J_862: [112 112 115 146 121 127 146 122 162 134 128 144 125 141  91]
J_267: [134 110 131 179 134 105 112 135 116 122 110 166 176 138  69]
J_44: [146 168 153  91 159 130 148 126  56 148 134 120 129  74  67]
J_364: [146 128 121 144 122 112 134 127  91 141 112 146 126 162 115]
J_564: [100 139  91 110 110 102 146 106 113 120 136 173 153 165 137]
J_449: [146 168 153  91 159 130 148 126  56 148 134  86 129  74  67]
J_785: [153  79 117 158 130 164 120  74  72  91 122 149 149 107  81]
J_543: [121 125 137 110 190 125 108 139 142 146 144  86 117  89 122]
dup J_543: 
[125]
perm: [117 107  91  79 120 153  74  72  81 158 164 149 149 130 122]
J_785
[146 168 153  91 159 130 148 126  56 148 134  86 129  74  67]
J_449
perm: [ 91 141 125 144 128 134 162 122 146 127 121 146 115 112 112]
J_862

J_564: [ 65  69  93 101 106 113 117 127 135]
J_147: [ 53  53  53  82  90 103 108 118 128]
J_538: [ 58 100 106 107 120 117 114 131 111]
[82 90]
J_147
dup J_147: 
[53]
perm: [ 93 101  69 113 135 106  65 127 117]
J_564

J_364: [ 99 142 175 131  92 172 129 130 143 150 173  73 104  81 122 163 132 114
 140 134 137 119 126 135 138  79 185 133 160  68 125 144 133  62 142  92
 139 149 153]
J_564: [159  69 110  85 117 172 117 106 137 122 142 170 126  78 183  82 128 121
 157 150 119 152  88 110 140 107 117 122 119 102 146  64  74 130 153 133
 109 144 143]
J_543: [ 92 114 126 119 144  73  79 185 133  68  92 138 133 135 129 122 125  62
 163 142  81 140 132 143 134 142 149 137 150 175 153 130 131 172 105 160
  99 139 173]
[126  78 183]
J_564
[159  69 110  85 117 172 117 106 137 122 142 170 126  78 183  82 128 121
 157 150 119 152  88 110 140 107 117 122 119 102 146  64  74 130 153 133
 109 144 143]
J_564
perm: [ 62  68  73  79  81  92  92  99 104 114 119 122 125 126 129 130 131 132
 133 133 134 135 137 138 139 140 142 142 143 144 149 150 153 160 163 172
 173 175 185]
J_364
perm: [153 149 139  92 142  62 133 144 125  68 160 133 185  79 138 135 126 119
 137 134 140 114 132 163 122  81 104  73 173 150 143 130 129 172  92 131
 175 142  99]
J_364

J_862: [157  91  87 109 138 108 157 102 137 120 130 121 129 110 152 120  95]
J_564: [ 87 158 120 157 130 152 138 110 121 129  95 102 109 120 137 108  91]
J_44: [136  68  63  86 115  89 142  90 130 116 128 120 128 107 147 112  84]
J_538: [156  90  84 105 132 122 147  89 111 126 122 108 126 118 106 153  66]
J_543: [123  57  53  78 109  83 122  84 123 109 121 113 123 106 149 120  98]
J_449: [184 121 117 139 165 131 176 116 149 130 140 133 144 126 169 136 107]
J_785: [144  81  78 101 130  99 148  91 126 108 118 111 122 106 153 126 105]
where: [117]
J_449, 2
perm: [157 121 110 130 108 137 102 138  91 120 152 109  87 120  95 129 157]
J_862
[130  99]
J_785
[120 137 108  91]
J_564
where: [156]
J_538, 0
perm: [111 153 105 147 132 106 126  90 118 126 122  89 108  84 156 122  66]
J_538
[126 108 118 111 122 106 153 126]
J_785

J_261: [169 103 128 154 133 129 138]
J_785: [132 119 132 130 131 138 129]
J_364: [123 128 134 124 128 104 125]
J_940: [154 122 126 128 128 126 130]
J_538: [110 130 134 115 129 113 125]
J_44: [128 123 118 203 131 128 136]
J_862: [122 126 143 128 126 113 113]
J_449: [122 126 136 123 129 105 125]
J_147: [107 130 135 113 129 113 124]
J_267: [158 114 131 130 130 130 130]
J_543: [128 118 122 128 131 203 136]
[122 126 128 128 126]
J_940
dup J_147: 
[113]
dup J_44: 
[128]
dup J_267: 
[130]
dup J_785: 
[132]
perm: [128 131 118 203 136 122 128]
J_543
[138 129]
J_785

J_147: [ 88 156 142 145 152]
J_543: [130 141  71 127 131]
J_785: [155 180 124 125 127]
where: [142]
J_147, 2
where: [125]
J_785, 3

J_449: [116 150 112 179 142 148 126 105  65  37]
J_785: [150 107 134  66  97 136 132  79 180  56]
J_364: [148 112 116 126 150 105  37  65 179 143]
J_862: [130 136 111 150 107 134  64  97 136 132]
[150 105  37  65]
J_364
perm: [143 179  65  37 105 150 126 116 112 148]
J_364
[150 105  37]
J_364
[150 107 134  64  97 136 132]
J_862

J_364: [128 110  67 170  96 138 136 119 116 141 133 149 172 129  73 157 114 147
  86 164 119 147 127 119 105  87 117 161  69 124 114  94 155 159 175 158
 112 143 149 103 102 105 174 169 129 179  76 140 166 178 137 155  76 139
 146 186 157  62 129 161 150]
J_543: [109 135 163 111 101 126 160 150 151 159 173 134 131 112 100 153 120 142
 167 165 139 116 139 158 139 129 134 123 114 107 165 125 143 119 101 144
 121 108 104  97 171 113 141 141 168  93 159 133 113 145 113 128 105 104
 156 127 135 115 117 172 147]
J_564: [138 111 138 115 124 145 140 128 147 135 139 122 141 129 124 116 134 134
 137 129 115 113 122 143 144 137 113 137 121 121 137 117 129 124 114 138
 141 115 114 127 133 117 139 142 140 119 123 143 121 146 113 135 123 126
 132 129 131 123 124 127 139]
J_261: [118  83 123 140  67 138 124 177 147 127 129 115 210 112  74  75  75  80
 164  91  45  53 192  89 168 108  44 207 108  54 127 120  60 153  95 151
 177  55 127  95 122  56 211 203 108 137  83 134  55 180 101  62  96  67
 160  32 215  36 118 110 176]
J_147: [157 127 140 174 124 136  69 129 105 138 110  73 149  96  76 155 119 141
 147 129 116 143  76 128  67 137 171 157 103 158  86 169 161 114  94 102
 178 166 159 119 155 150 179 164 119 139 146 161 112 149 175 129 114  87
 117 170 147 105 133  62 186]
J_449: [127 133 136 127 127 128 136 135 131 137 135 136 128 124 126 136 131 135
 135 138 135 132 132 134 131 133 133 126 126 127 137 128 136 126 127 134
 125 129 130 127 137 128 129 129 136 127 138 131 131 130 128 131 125 128
 136 131 129 130 125 137 134]
perm: [171 117 139 158 173 112 141 101 131 142 123 113 139 113 165 126 121 165
 104 139 168 159 109 129 120 151 143 125  93 127 116  97 104 108 150 114
 160 153 100 134 119 147 159 167 163 111 135 107 156 145 135 105 134 144
 141 133 115 128 101 172 113]
J_543
perm: [116 141  76 143 129 133 140 102 105 119 157 178  96  76 137 117  69 171
 159 161 158 127 179 155 136 129 155 119  67 124 110 161 170 147 105 114
  73 164 150 157 186 149 128 175 114 146 149 147 119  62 174 166 139  87
 129  94 138  86 169 112 103]
J_147
where: [207]
J_261, 27
[109 135 163 111 101 126 160 150 151 159 173 134 131 112 100 153 120 142
 167 165 139 116 139 158 139 129 134 123 114 107 165 125 143 119 101 144
 121 108 104  97 171 113 141 141 168  93 159 133 113 145 113 128 105 104
 156 127 135 115 117 172 147]
J_543
perm: [103 146  62 161 155 158 169 143  86 112 161 110 139 119 141 128 114 117
 175 186 150 147  67 105  69 166 124 119 102 129 174 105 133 127 157 129
 129  76 149  73  96 159  87 149 178 147 155 136 157 140 170 114 179 138
 172 116 137 119 164  76  94]
J_364

J_543: [130 174  90 139 130 132 147  83  96  67 165 124 153 133 154 126]
J_44: [119 112 152 143 137 130 150 112  84  85  84  89 154 151  88 116]
J_862: [130 174  90 139  90  90 147  83  96  67 165  89 154 133  90 126]
J_940: [ 89 126 165  96  90 147  83  67 139  90 174 130 133  90 154  89]
J_564: [139 130 125 147  83  96  67 163  89 154 143 115 126 126 126 124]
dup J_862: 
[90]
[119 112 152 143 137 130 150 112  84  85  84  89 154 151  88 116]
J_44
perm: [133  90 126 130 174  90 139  90  90 147  83  96  67 165  89 154]
J_862
[139  90  90 147  83  96  67 165  89 154]
J_862
[139 130 125 147  83  96  67 163  89 154 143 115 126 126 126 124]
J_564

J_44: [132  97 112 119 121 153  80 161 112 117 115]
J_449: [132 122 119 112 132 161 115 112  97 117 153]
J_261: [ 80 122 119 112 132 161 115 112  97 117 153]
[132 122 119 112 132 161 115 112  97]
J_449
perm: [ 80  97 112 112 115 117 119 122 132 153 161]
J_261
dup J_261: 
[112]

J_785: [146 144 143 150 118 131]
J_147: [152 108 150 143 117 128]
J_267: [ 66  66  66 142  66  73]
J_364: [152  88 151 113  94 118]
dup J_267: 
[66]
[150 143]
J_147
[108 150 143]
J_147

J_940: [126 143 187 180 176 128 192  67 169 132 167 133 161 149 164 114 132 154
 104 120  87  49 132 156 170 118 158 108  84 100 106 169  99 181]
J_364: [153 143  97 143 150 165 127 103 134 155 118 126 119  52 169 100  67 152
 132 128  52  75  90 143 129 116 111 131  88 165 119 159 159 107]
J_538: [126 143 187 180 176 128 192  67 201 134 176  96 163 149 164 114 132 154
 104 120  87  49 132 156 170 118 158 108  84 178 137 107 104 126]
J_44: [164 114 132 154 104 119  87  49 132 169 161 133 167 133 120 135 117 100
  99 140  99 135 120 108 110 102 101 143 154 133 175 154 173 149]
[126 143 187 180 176 128 192  67 169 132 167 133 161 149 164 114 132 154
 104 120  87  49 132 156 170 118 158 108  84 100 106 169  99 181]
J_940
[132 169 161 133 167]
J_44
[164 114 132 154 104 119  87  49 132 169 161 133 167 133 120 135 117 100
  99 140  99 135 120 108 110 102 101 143 154 133 175 154 173 149]
J_44

J_862: [129 146 160 104 197 158  99 143 115 152 144 148  90 123 142 194 155 180
 106  81 127 151 215 116 101 122 128 100 215 134 184 122 147]
J_267: [ 85 147  84  64 116 138 151 102 164 117 100 110 147 137 165 169 132 196
 161 110 107  92 162 155  93 158 117  81 144 149 183 100 166]
J_538: [111 188 110 117 144  95 161  47 148  83  86  84 154 157 128 160 131  56
  81 106 145 143 204 114 108 134 120 106 193 138 183 127 134]
J_44: [106 183 127 110 157 106 161  86 138 143  84 108 128 148 204 188  95  47
 114 160  83 134 117 111 144 155 120 145  56 134 193 131  81]
J_785: [111 188 110 117 144  95 161  47 148  83  86  84 154 157 128 160 131  56
 151 170 145 143 204 114 108 134 120 106 193 124 182 124 149]
J_564: [117 131 161 106  95  56 106 110 183 155  84 114 145  83  86 108 148  47
 160 111 144 138 193 143 134 127 120  81 157 134 127 204 188]
perm: [134 127 183 138 193 106 120 134 108 114 204 143 145 106  81  56 131 160
 128 157 154  84  86  83 148  47 161  95 144 117 110 188 111]
J_538
[ 56 151 170 145 143]
J_785
perm: [148 204 188  95  47 114 160  83 134 117 111 144 155 120 145  56 134 193
 131  81 106 183 127 110 157 106 161  86 138 143  84 108 128]
J_44
[111 188 110 117 144  95 161  47 148  83  86  84 154 157 128 160 131  56
 151 170 145 143 204 114 108 134 120 106 193 124 182 124 149]
J_785
[106  81]
J_862

J_785: [114 163 106 104  49 113]
J_147: [113  48 104 163 106 114]
J_261: [103  49 163 159 137 159]
J_538: [104  49 148 129 125 125]
dup J_261: 
[159]
where: [129]
J_538, 3
perm: [104 114 113 106  48 163]
J_147
dup J_538: 
[125]
perm: [113  49 104 106 163 114]
J_785

J_44: [129  74 203 204]
J_543: [ 87  74  87 196]
J_147: [129  54 203  55]
dup J_543: 
[87]
[129  54 203  55]
J_147
where: [204]
J_44, 3
where: [54]
J_147, 1
[129  54 203]
J_147

J_564: [126 152 163  93 147 141 116 129 165 118 105  93 158 127 146 102 134 155
 120 124 156 141 147 159]
J_44: [135 118 149 168 155 116 132 138 121 104 102 150 112 126 161 102  68 111
 157 141  99 131 139 113]
J_364: [117 168 115 159 141 117 114 110 170 100  96 126 158 138 188  78 170 173
 106 114  50 134 121 131]
J_267: [117 137 139 103 134 127 130 113 166  73 152 128 101 136 134 101 161 108
 114 170 173 147 117 124]
J_261: [117 102 174 103 152 175  32 178  98 136 137 155 140 117  80  67 117 161
 118 193  72 124 117 176]
J_940: [126 152 163  93 147 141 116 129 165 118 105  93  93 127 146 102 141 155
 120 124 134 141 147 124]
J_785: [117 137 139 103 134 127 130 113 166  73 152 128 101 164  89  96 162 113
 101 207  95 112 116 174]
where: [207]
J_785, 19
perm: [104 102 150 112 126 161 102  68 111 157 141  99 131 139 113 135 118 149
 168 155 116 132 138 121]
J_44
dup J_261: 
[117]
[135 118 149 168 155 116 132 138 121 104 102 150 112 126 161 102  68 111
 157 141  99 131 139 113]
J_44

J_564: [165  74 113  93 138 109]
J_862: [109  74 138 165 113  94]
J_364: [155 124 161 122 106 176]
J_940: [149  88 160  67  55 167]
J_44: [193  69 160  60  77 110]
J_267: [165  74 172  93 138 109]
[113  94]
J_862
perm: [109 138  93 113  74 165]
J_564

J_261: [132 124 142 116 100 104  62 134 124 102 120 137 129 142 154 108 114  93
 150  89 103  90 134 127 119 154 106 179 149 192 139 160 131 138 165 175
 144  92 101 152 129 134 115 124 118 147  99 134 122  98 148 124 124 136
 129 130 128 115]
J_940: [160 142 134 131 129 108 129 152 134 101 120 128 116 134 142 150 147  90
 154 139 124 136 115 130 127 154 133 179 100 104 137 114 124 115 124  98
 129 102  62 103 106 165 192 119 124 138 149 148 118  99  89 122 144 175
 124 134  92  93]
J_862: [147 117 121 141 123 118 112 129 132 113 128 131 123 121 122 130 138 120
 117 141 124 143 113 135 126 137 151 155 123 118 141 130 109 111 130 101
 133 124 106 137 112 138 192 167  70 160  53 104  81 119 110 125 144 136
 126 140 113 112]
[132 124 142 116 100 104  62 134 124 102 120 137 129 142 154 108 114  93
 150  89 103  90 134 127 119 154 106 179 149 192 139 160 131 138 165 175
 144  92 101 152 129 134 115 124 118 147  99 134 122  98 148 124 124 136
 129 130 128 115]
J_261
perm: [149 134 139 134  99 102 103 154 138 175 101 179 134 128 142 144 115 142
 119 136 150 148 137 100 124 104 124  98  92 147 130 129 108  90  62 134
 124 129 133 165 154 106  93 122 116 129 124 160 152 124  89 118 115 120
 127 192 114 131]
J_940
perm: [124 149 150 114 142  98 134 108 139 100 192 127 175 154  99 148 120  62
 103 165 129 133 129 116  90 124 142 152 144 134 115 129 154 102  93 115
 136 131 124 137 130 147  89 160 179 124  92 106 134 122 124 104 118 134
 119 128 101 138]
J_940

J_862: [114 120 129  99 134]
J_538: [ 40  99  99 129 167]
J_147: [125 126 141 120 136]
J_364: [125 125 141 120 136]
perm: [167 129  99  99  40]
J_538
dup J_538: 
[99]
perm: [120 125 126 136 141]
J_147
[125 126 141 120 136]
J_147
[120 129  99]
J_862

J_267: [130 208 208 208 184 181]
J_449: [124  99 135 129 149 105]
J_364: [184 130 133 209 181 143]
J_44: [ 45 166 198  88  45  36]
J_543: [133 130 184  80  64 121]
J_147: [118 146 183  84  74 116]
J_785: [109 141 149 115 103  99]
perm: [130 133 143 181 184 209]
J_364
dup J_267: 
[208]
[208 208 208 184 181]
J_267
perm: [181 184 208 208 130 208]
J_267
[184 130 133]
J_364
dup J_44: 
[45]
[146 183  84  74]
J_147

J_449: [104  85 137 176  82 108 168 135 134  76 137 141  82  97 151 155 191 142
 113  82 116 107 135 166  82 115 112 152 120 169 100 146 101 123 114 133
 105 101 164 114 154 198 106 177 133 151 120  78 125 138 137 126  82  97
 109 123]
J_785: [151 123 156 142  99 148 133 163 155 171 115 120 127 141 143 139 175 168
  99 141 116 109 138 156 131  96 145 116 111 110 102 121 116  88 174 125
 152 102 129 117 102 139 159  74 121 113  92 174 105 131 131 183 144 161
 123 124]
J_940: [152  96 163 126 113 126 161 107 143  89  91  98 133 168  97 140 204 135
 107 121 148  90 133 120 152 164 144 166 153 148 115 121 139 123 143 116
 162 112 130 113 132  98 162 132 130 132 159 145 154 147  69  82 124 136
 116  86]
J_261: [143 162  98 161 205 126  86 152 121 124 132 133 159 144 152 132 154 113
 123 166 135 116  82 107 130 130 132  90 116  89 164 148 139 153  98 145
 120 107 126 148 121 163  97 113 140 143  96 112 162  69 147 136 115  91
 168 133]
J_147: [137 123 137 139  79  75 108 112 146  96 120 136 143 116 132 136 113 104
  93 164 124  82  93 100 128  96  93 102 145 110 111  94 134 150 155 148
 108 102 139 140 115 136 146 138 145 129 152 156 162  69  93 136 115 105
 119 142]
J_862: [104  85 137 176 118 108 168 135 134  76 137 141 132  97 151 155 191 142
 113  82 116 107 135 166  82 115 112 152 120 169 100 146 101 123 114 133
 105 101 164 114 155 147 121 126 138 144 130 116 138 151  79 133 136 128
 118 151]
[104  85 137 176  82 108 168 135 134  76 137 141  82  97 151 155 191 142
 113  82 116 107 135 166  82 115 112 152 120 169 100 146 101 123 114 133
 105 101 164 114 154 198 106 177 133 151 120  78 125 138 137 126  82  97
 109 123]
J_449
[151 123 156 142  99 148 133 163 155 171 115 120 127 141 143 139 175 168
  99 141 116 109 138 156 131  96 145 116 111 110 102 121 116  88 174 125
 152 102 129 117 102 139 159  74 121 113  92 174 105 131 131 183 144 161
 123 124]
J_785
[104  85 137 176 118 108 168 135 134  76 137 141 132  97 151 155 191 142
 113  82 116 107 135 166  82 115 112 152 120 169 100 146 101 123 114 133
 105 101 164 114 155 147 121 126 138 144 130 116 138 151  79 133 136 128
 118 151]
J_862
[ 96  93 102 145 110 111]
J_147
[143 162  98 161 205 126  86 152 121 124 132 133 159 144 152 132 154 113
 123 166 135 116  82 107 130 130 132  90 116  89 164 148 139 153  98 145
 120 107 126 148 121 163  97 113 140 143  96 112 162  69 147 136 115  91
 168 133]
J_261
perm: [113 123 166 135 116  82 107 130 130 132  90 116  89 164 148 139 153  98
 145 120 107 126 148 121 163  97 113 140 143  96 112 162  69 147 136 115
  91 168 133 143 162  98 161 205 126  86 152 121 124 132 133 159 144 152
 132 154]
J_261

J_147: [113 166  85 123 120 131 115 147 149  85  90 189 121 147 132 134  97  95
 115 160 154 185 150 200  94 123 121 118 161 138  56]
J_267: [113 166  85 123 120 131 115 147 149  85  90 189 121 147 132 134  97  95
 115 160 154 185 112 111 111 128 100 116 134 131 139]
J_543: [130 146 141 102 134 164 131 111 103 165  83 158 117  89 105  85  74  59
 134 112 154 134 128 176 129 184 125 119 103 157 137]
J_564: [ 87 138 137 115 163 123  95 137 137 156 108 160 100 156 137 122 128  93
 109  87 137 160 117 205 142 181 155 163 133  98 143]
[130 146 141 102 134 164 131 111 103 165  83 158 117  89 105  85  74  59
 134 112 154 134 128 176 129 184 125 119 103 157 137]
J_543
[113 166  85 123 120 131 115 147 149  85  90 189 121 147 132 134  97  95
 115 160 154 185 112 111 111 128 100 116 134 131 139]
J_267

J_147: [135 155 103 143 142 135 113 102 113 118 132 114 126 147 158 138  97 108
 132 145 113 144 148 144 104 119 108 122 126 120 122]
J_538: [151  95 141  90  92 152 104 126 145 134 154 143  82  91 118 146 122 150
  81 103 109  85  89  91 137  86 149 147 152  91 101]
J_940: [125 167  67 146 160 123  96  70  80  95 128  83 116 159 168 127  64  75
 129 146  79 151 164 157  76 105  75  97 117 110 121]
J_785: [ 89 149 108 162 130  92 167 106  97  87 108  94 144 162 140  87 128 114
 147 154 122 131 158 164 102 157 119  89 126 122 169]
J_267: [128 130 128 130 127 128 128 129 129 129 125 129 131 129 129 129 128 127
 131 131 132 131 129 128 127 130 128 129 125 130 127]
J_449: [135 155 103 143 142 119 113 102 113 118 132 114 126 147 158 138  97 108
 132 145 111 144 148 131 104 119 108 122 126 120 122]
J_44: [167  58 174  56  81 166  95 161 174 166 164 173  75  55  84 161 150 176
  65  58 124  69  55  58 175  76 171 173 156 102  85]
[125 167  67 146 160 123  96  70  80  95 128  83 116 159 168 127  64  75
 129 146  79 151 164 157  76 105  75  97 117 110 121]
J_940
[ 89 149 108 162 130  92 167 106  97  87 108  94 144 162 140  87 128 114
 147 154 122 131 158 164 102 157 119  89 126 122 169]
J_785
[146 160 123  96  70  80]
J_940
perm: [ 97 102 103 104 108 108 113 113 113 114 118 119 120 122 122 126 126 132
 132 135 135 138 142 143 144 144 145 147 148 155 158]
J_147

